Here is a tiny trained network, its code and every weight. The questions are about switching its units off for an input and a target symbol, where a switched-off unit gives its printed mean instead of its output.

import numpy as np


def w(rows, s, z=0):
    codes = np.array(rows[::2]) - 128.0
    scale = np.full(codes.shape[1], s)
    scale[-1] = z or s
    return codes * scale


def norm(h):
    return h / np.sqrt((h * h).mean(-1, keepdims=True) + 1e-5)


def softmax(a):
    e = np.exp(a - a.max(-1, keepdims=True))
    return e / e.sum(-1, keepdims=True)


def log_softmax(a):
    a = a - a.max(-1, keepdims=True)
    return a - np.log(np.exp(a).sum(-1, keepdims=True))


def net(x, mask):
    ids = ['γηξσφψω'.index(c) for c in x.split()]
    T = len(ids)
    res = E[ids] + P[:T]
    u = 0
    for l in range(2):
        r = norm(res)
        for j in range(3):
            rows = slice(3 * j, 3 * j + 3)
            q, k, v = (r @ M[l][rows].T for M in (Q, K, V))
            z = softmax(np.where(np.tri(T) > 0, q @ k.T / 3**0.5, -1e9)) @ v
            o = O[l][rows]
            res = res + np.where(mask[u + j], z, o[:, -1]) @ o[:, :-1]
        u += 3
    return log_softmax(norm(res)[-1] @ U[:, :-1].T + U[:, -1])


Q, K, V, O = {}, {}, {}, {}
E = w([
[184,144,147,192],'γ',
[135,58,120,161],'η',
[180,173,173,147],'ξ',
[110,94,202,97],'σ',
[255,143,161,177],'φ',
[130,143,61,68],'ψ',
[155,159,158,189],'ω',
],0.006)
P = w([
[252,131,176,160],'0',
[247,91,193,129],'1',
[220,70,211,102],'2',
[183,72,197,77],'3',
[147,128,152,97],'4',
[138,152,140,77],'5',
[143,147,151,82],'6',
],0.0029)
Q[0] = w([
[134,78,160,112],'L0H0',
[252,143,138,121],'L0H0',
[146,168,157,95],'L0H0',
[103,121,107,148],'L0H1',
[116,119,136,145],'L0H1',
[103,118,136,126],'L0H1',
[65,195,79,126],'L0H2',
[100,80,74,80],'L0H2',
[145,194,81,168],'L0H2',
],0.022)
K[0] = w([
[72,89,164,178],'L0H0',
[51,88,20,22],'L0H0',
[89,155,140,67],'L0H0',
[109,108,121,183],'L0H1',
[139,108,141,119],'L0H1',
[102,113,149,129],'L0H1',
[163,193,200,215],'L0H2',
[226,192,89,111],'L0H2',
[124,121,184,250],'L0H2',
],0.016)
V[0] = w([
[175,69,32,224],'L0H0',
[93,68,255,228],'L0H0',
[154,113,78,151],'L0H0',
[126,116,224,221],'L0H1',
[65,89,226,200],'L0H1',
[80,105,133,115],'L0H1',
[28,29,184,125],'L0H2',
[110,50,19,231],'L0H2',
[118,152,207,225],'L0H2',
],0.0096)
O[0] = w([
[67,202,236,186,85],'L0H0',
[217,254,157,76,123],'L0H0',
[95,150,166,154,120],'L0H0',
[70,95,224,122,200],'L0H1',
[39,128,207,45,110],'L0H1',
[110,155,119,81,61],'L0H1',
[242,212,180,82,106],'L0H2',
[58,208,232,169,2],'L0H2',
[88,187,73,34,80],'L0H2',
],0.0089,0.0053)
Q[1] = w([
[111,157,116,100],'L1H0',
[103,116,152,71],'L1H0',
[98,136,127,68],'L1H0',
[127,6,135,157],'L1H1',
[128,97,103,114],'L1H1',
[186,133,105,157],'L1H1',
[153,126,181,58],'L1H2',
[105,107,103,90],'L1H2',
[121,124,81,66],'L1H2',
],0.023)
K[1] = w([
[149,132,147,102],'L1H0',
[206,120,166,147],'L1H0',
[197,132,154,122],'L1H0',
[49,45,1,192],'L1H1',
[134,126,91,112],'L1H1',
[162,157,70,197],'L1H1',
[172,167,93,44],'L1H2',
[129,60,135,79],'L1H2',
[140,68,95,95],'L1H2',
],0.019)
V[1] = w([
[41,189,2,218],'L1H0',
[208,199,98,127],'L1H0',
[130,80,126,79],'L1H0',
[117,91,113,141],'L1H1',
[153,73,137,152],'L1H1',
[175,10,145,177],'L1H1',
[63,164,172,97],'L1H2',
[74,111,181,241],'L1H2',
[32,159,48,151],'L1H2',
],0.0099)
O[1] = w([
[88,179,120,4,51],'L1H0',
[203,89,154,136,94],'L1H0',
[143,147,108,148,171],'L1H0',
[128,130,163,119,172],'L1H1',
[106,106,174,133,187],'L1H1',
[89,93,222,130,254],'L1H1',
[120,59,133,122,85],'L1H2',
[217,112,81,172,122],'L1H2',
[191,106,198,164,46],'L1H2',
],0.011,0.0046)
U = w([
[82,209,87,178,3],'γ',
[154,254,238,171,161],'η',
[28,72,206,47,166],'ξ',
[238,138,114,15,220],'σ',
[139,39,173,200,231],'φ',
[127,89,39,158,35],'ψ',
[63,213,43,94,8],'ω',
],0.0084,0.0019)

Each question gives the input, a string of symbols that net reads in full, and the target symbol t.
The units are the heads (3 rows each of Q, K, V and O). Each row of codes is followed by its name. A weight is (code - 128) times the scale printed after its matrix; where a second scale follows, it is the last column's (O and U).
mask holds one flag per head, layer by layer. A switched-off head (its flag False) gives its mean, the last column of its rows in O, instead of its output. The means were averaged over made-up inputs and are rounded, as every weight is.
A unit's drop is (log p(t) with every unit on - log p(t) with that unit switched off) / (log p(t) with every unit on - log p(t) with every unit switched off).
The circuit of an input: a set's keep is (log p(t) with only the set's units on - log p(t) with every unit switched off) / (log p(t) with every unit on - log p(t) with every unit switched off). Starting from all 6 units, units are removed one at a time, each time the one whose removal leaves the highest keep (on an exact tie, the one counted first), for as long as the keep stays at least 0.8.
circuit, biggest first: the units of the circuit, biggest drop first
unit that matters most: the unit with the biggest drop
which heads matter: for each layer, one digit per head in row order, 1 if its drop is at least 0.15 and else 0, layers parted by /
drop when u is switched off: that unit's drop, to one decimal
input ψ φ η σ ψ ω φ, target ψ: which heads matter -> 111 / 101
input σ ω γ ω η ψ η, target ξ: unit that matters most -> L0H2
input σ η γ σ σ ω, target σ: which heads matter -> 101 / 000
input σ σ ψ σ ψ ξ, target ψ: which heads matter -> 111 / 100
input ψ γ ξ ω γ, target ξ: which heads matter -> 101 / 110
input φ φ ω, target ω: circuit, biggest first -> (L0H2; L1H1; L0H0)
input ψ γ σ φ σ ξ ξ, target ξ: which heads matter -> 101 / 110
input η ξ ψ ω ω ω, target ξ: circuit, biggest first -> (L0H0; L1H0)
input σ ψ γ η ψ γ, target ψ: which heads matter -> 111 / 101
input ω γ γ φ η η ω, target η: which heads matter -> 001 / 000
input φ γ η, target η: which heads matter -> 101 / 000
input γ ω ξ, target ξ: which heads matter -> 011 / 001
input ω ξ ξ ψ ψ ω, target ψ: which heads matter -> 111 / 001
input γ σ ω σ η γ, target η: circuit, biggest first -> (L0H2)
input ψ ω η γ ω, target ξ: drop when L0H0 is switched off -> 1.5
input σ ψ ω σ σ, target ξ: drop when L1H2 is switched off -> 0.2
input η σ γ, target σ: drop when L1H0 is switched off -> 0.2
